Below is a small trained network, with its code and all its weights. Each question gives an input and a target symbol and asks what happens when units are switched off, that is, made to give their printed mean instead of their output.

import numpy as np


def w(rows, s, z=0):
    codes = np.array(rows[::2]) - 128.0
    scale = np.full(codes.shape[1], s)
    scale[-1] = z or s
    return codes * scale


def norm(h):
    return h / np.sqrt((h * h).mean(-1, keepdims=True) + 1e-5)


def f(y):
    return np.maximum(y, 0)


def softmax(a):
    e = np.exp(a - a.max(-1, keepdims=True))
    return e / e.sum(-1, keepdims=True)


def log_softmax(a):
    a = a - a.max(-1, keepdims=True)
    return a - np.log(np.exp(a).sum(-1, keepdims=True))


def net(x, mask):
    ids = ['αγδεζηθλμξπστφψω'.index(c) for c in x.split()]
    T = len(ids)
    res = E[ids] + P[:T]
    u = 0
    for l in range(2):
        r = norm(res)
        for j in range(3):
            rows = slice(2 * j, 2 * j + 2)
            q, k, v = (r @ M[l][rows].T for M in (Q, K, V))
            z = softmax(np.where(np.tri(T) > 0, q @ k.T / 2**0.5, -1e9)) @ v
            o = O[l][rows]
            res = res + np.where(mask[u + j], z, o[:, -1]) @ o[:, :-1]
        u += 3
        y = f(norm(res) @ A[l][:, :-1].T + A[l][:, -1])
        res = res + np.where(mask[u : u + 16], y, B[l][:, -1]) @ B[l][:, :-1]
        u += 16
    return log_softmax(norm(res)[-1] @ U[:, :-1].T + U[:, -1])


Q, K, V, O, A, B = {}, {}, {}, {}, {}, {}
E = w([
[92,161,195,68,78],'α',
[88,162,127,99,50],'γ',
[67,124,130,113,123],'δ',
[72,118,159,130,117],'ε',
[157,173,127,91,81],'ζ',
[159,83,191,222,202],'η',
[98,117,93,162,126],'θ',
[56,117,144,118,113],'λ',
[171,188,88,84,78],'μ',
[251,159,230,125,178],'ξ',
[233,138,226,200,186],'π',
[216,134,174,188,181],'σ',
[60,112,139,218,182],'τ',
[84,129,167,201,165],'φ',
[133,93,115,230,207],'ψ',
[163,164,43,246,127],'ω',
],0.012)
P = w([
[196,121,111,210,62],'0',
[84,145,110,135,105],'1',
[204,64,114,10,125],'2',
[104,79,91,215,8],'3',
[67,200,137,135,158],'4',
[184,92,137,15,184],'5',
[96,81,195,178,24],'6',
[92,213,148,131,195],'7',
],0.015)
Q[0] = w([
[82,212,117,90,177],'0.h1',
[85,220,174,255,77],'0.h1',
[214,49,151,162,240],'0.h2',
[98,182,65,191,207],'0.h2',
[129,95,166,162,121],'0.h3',
[81,149,118,100,121],'0.h3',
],0.019)
K[0] = w([
[191,70,89,110,213],'0.h1',
[142,236,101,140,238],'0.h1',
[178,124,127,93,251],'0.h2',
[116,186,91,172,165],'0.h2',
[114,93,173,143,81],'0.h3',
[110,129,126,147,163],'0.h3',
],0.02)
V[0] = w([
[111,93,254,92,63],'0.h1',
[57,45,161,185,144],'0.h1',
[136,116,145,145,160],'0.h2',
[109,156,172,157,130],'0.h2',
[100,182,156,171,158],'0.h3',
[134,188,63,144,174],'0.h3',
],0.02)
O[0] = w([
[101,98,251,84,134,58],'0.h1',
[166,183,208,114,71,207],'0.h1',
[169,157,126,102,106,151],'0.h2',
[156,135,148,134,153,163],'0.h2',
[70,144,86,121,151,190],'0.h3',
[75,119,149,88,164,4],'0.h3',
],0.014,0.003)
A[0] = w([
[164,110,101,26,107,136],'0.n1',
[128,146,133,159,92,31],'0.n2',
[160,99,174,197,135,207],'0.n3',
[136,89,142,60,110,80],'0.n4',
[125,84,121,85,44,203],'0.n5',
[124,204,169,131,233,79],'0.n6',
[90,106,117,150,94,192],'0.n7',
[137,164,154,153,161,130],'0.n8',
[209,129,162,124,151,120],'0.n9',
[156,169,89,92,89,142],'0.n10',
[141,147,165,104,111,94],'0.n11',
[150,46,113,155,96,2],'0.n12',
[199,95,99,3,142,191],'0.n13',
[86,181,104,108,133,96],'0.n14',
[121,126,114,133,64,27],'0.n15',
[189,192,111,39,172,162],'0.n16',
],0.018,0.0025)
B[0] = w([
[196,99,140,136,187,190],'0.n1',
[117,151,175,126,72,185],'0.n2',
[134,133,163,79,193,255],'0.n3',
[197,88,127,154,143,185],'0.n4',
[114,140,162,141,202,220],'0.n5',
[156,176,179,94,5,222],'0.n6',
[125,121,163,79,147,185],'0.n7',
[130,155,110,155,120,188],'0.n8',
[72,121,83,97,138,247],'0.n9',
[140,62,93,131,124,197],'0.n10',
[128,130,92,159,180,201],'0.n11',
[101,63,103,101,59,193],'0.n12',
[229,53,203,84,156,219],'0.n13',
[63,182,114,107,101,175],'0.n14',
[83,146,159,135,98,176],'0.n15',
[108,53,154,48,109,224],'0.n16',
],0.025,0.0078)
Q[1] = w([
[182,184,160,216,140],'1.h1',
[131,46,165,56,229],'1.h1',
[139,115,208,100,122],'1.h2',
[82,175,105,5,160],'1.h2',
[169,96,218,92,108],'1.h3',
[252,90,91,231,237],'1.h3',
],0.014)
K[1] = w([
[135,173,117,69,86],'1.h1',
[6,61,170,147,149],'1.h1',
[114,152,167,113,97],'1.h2',
[161,126,110,39,166],'1.h2',
[133,117,195,56,95],'1.h3',
[152,30,195,202,209],'1.h3',
],0.018)
V[1] = w([
[8,106,172,167,128],'1.h1',
[117,77,144,136,166],'1.h1',
[56,103,178,144,89],'1.h2',
[74,100,128,250,127],'1.h2',
[212,155,101,89,100],'1.h3',
[54,105,124,191,106],'1.h3',
],0.018)
O[1] = w([
[211,180,138,43,128,175],'1.h1',
[122,146,81,84,145,159],'1.h1',
[138,200,119,157,82,168],'1.h2',
[244,81,38,182,113,6],'1.h2',
[53,123,148,200,133,160],'1.h3',
[197,114,167,84,109,76],'1.h3',
],0.011,0.013)
A[1] = w([
[129,88,248,145,188,185],'1.n1',
[121,175,59,150,201,101],'1.n2',
[163,112,175,208,121,46],'1.n3',
[151,130,135,188,141,68],'1.n4',
[71,108,134,99,188,123],'1.n5',
[147,245,106,198,215,110],'1.n6',
[203,119,201,108,158,82],'1.n7',
[120,160,137,193,51,84],'1.n8',
[96,170,90,208,218,151],'1.n9',
[173,67,116,110,142,112],'1.n10',
[151,134,59,133,150,125],'1.n11',
[197,59,177,156,229,2],'1.n12',
[186,223,173,150,87,102],'1.n13',
[100,141,143,27,124,137],'1.n14',
[145,79,122,121,128,98],'1.n15',
[190,55,186,131,63,88],'1.n16',
],0.017,0.0056)
B[1] = w([
[152,147,22,85,145,248],'1.n1',
[93,121,167,79,91,140],'1.n2',
[139,180,78,150,169,138],'1.n3',
[146,117,161,153,129,131],'1.n4',
[172,108,153,119,83,192],'1.n5',
[130,163,50,49,109,139],'1.n6',
[176,76,200,147,140,201],'1.n7',
[157,95,170,48,83,166],'1.n8',
[138,179,178,102,64,143],'1.n9',
[108,124,158,169,113,173],'1.n10',
[133,143,116,116,182,142],'1.n11',
[252,104,118,48,120,192],'1.n12',
[120,133,70,202,173,173],'1.n13',
[109,128,140,218,147,253],'1.n14',
[119,141,133,155,134,152],'1.n15',
[86,196,193,130,148,180],'1.n16',
],0.031,0.014)
U = w([
[231,65,141,58,160,242],'α',
[152,91,254,78,210,86],'γ',
[156,121,145,226,229,130],'δ',
[140,168,91,137,215,96],'ε',
[83,12,195,229,150,130],'ζ',
[122,184,59,9,96,143],'η',
[179,180,184,144,59,56],'θ',
[169,167,107,170,211,69],'λ',
[99,46,33,172,162,254],'μ',
[36,30,89,64,224,146],'ξ',
[34,175,170,40,248,37],'π',
[117,41,150,65,21,102],'σ',
[195,193,74,166,125,105],'τ',
[138,172,35,118,173,120],'φ',
[181,165,180,196,58,93],'ψ',
[178,79,51,189,63,180],'ω',
],0.0091,0.0037)

Each question gives the input, a string of symbols that net reads in full, and the target symbol t.
The units are the heads (2 rows each of Q, K, V and O) and the neurons (one row each of A and B). Each row of codes is followed by its name. A weight is (code - 128) times the scale printed after its matrix; where a second scale follows, it is the last column's (O, A, B and U).
mask holds one flag per unit, layer by layer, with each layer's heads first. A switched-off unit (its flag False) gives its mean, the last column of its rows in O or B, instead of its output. The means were averaged over made-up inputs and are rounded, as every weight is.
A unit's drop is (log p(t) with every unit on - log p(t) with that unit switched off) / (log p(t) with every unit on - log p(t) with every unit switched off).
The circuit of an input: a set's keep is (log p(t) with only the set's units on - log p(t) with every unit switched off) / (log p(t) with every unit on - log p(t) with every unit switched off). Starting from the 12 units with the biggest drops (on a tie, the unit counted first), units are removed one at a time, each time the one whose removal leaves the highest keep (on an exact tie, the one counted first), for as long as the keep stays at least 0.8.
units of the circuit, in order: the units of the circuit, biggest drop first
unit that matters most: the unit with the biggest drop
top k neurons: the k neurons with the biggest drops, biggest first
top k neurons in layer l: the k neurons of layer l with the biggest drops, biggest first
which heads matter: for each layer, one digit per head in row order, 1 if its drop is at least 0.15 and else 0, layers parted by /
input μ μ ψ σ, target μ: unit that matters most : 0.h1
input λ δ π ζ σ η δ, target σ: top 3 neurons : 0.n12, 0.n2, 0.n9
input ψ ζ γ ξ μ π π, target μ: which heads matter : 100 / 010
input η ψ ε ζ τ ψ π η, target ζ: top 4 neurons in layer 0 : 0.n16, 0.n9, 0.n5, 0.n10
input φ ξ γ σ, target ξ: top 2 neurons in layer 0 : 0.n12, 0.n3
input λ π π σ ξ λ μ, target ξ: top 2 neurons : 0.n12, 0.n6
input α π μ θ ξ ε θ, target ξ: units of the circuit, in order : 0.n12, 0.n6, 1.n7, 1.n12
input π ζ ψ ε, target ζ: top 3 neurons : 1.n14, 1.n1, 0.n12
input μ ζ ψ φ, target ζ: top 2 neurons in layer 1 : 1.n1, 1.n12
input θ σ π γ, target σ: top 2 neurons in layer 0 : 0.n3, 0.n9
input ψ μ σ ξ ζ η ω, target ζ: units of the circuit, in order : 1.n1, 0.h1, 0.n5, 1.n12
input δ ζ λ γ, target ζ: top 2 neurons in layer 1 : 1.n14, 1.n12
input δ ψ ψ τ, target ψ: which heads matter : 100 / 100
input ε ζ π δ σ ω γ η, target η: units of the circuit, in order : 0.h1, 1.n6, 1.n2
input η σ ζ τ η τ δ, target η: top 2 neurons : 0.n16, 0.n13
input α τ ξ μ δ ε θ, target δ: top 2 neurons : 0.n3, 0.n6
input ψ σ π ω, target σ: top neuron : 1.n8
input ω σ π ξ, target σ: top 3 neurons in layer 1 : 1.n14, 1.n8, 1.n1
input ε ω δ η η ζ δ, target η: which heads matter : 100 / 001
input λ θ ξ τ η τ ζ, target η: which heads matter : 110 / 001
input π ζ ω δ, target ζ: top neuron : 1.n1
input γ θ τ μ π π ξ, target π: which heads matter : 000 / 010
input λ ψ π ψ ψ, target σ: top 2 neurons : 1.n8, 0.n10
input ξ ζ τ ψ, target ζ: top 2 neurons in layer 0 : 0.n12, 0.n7
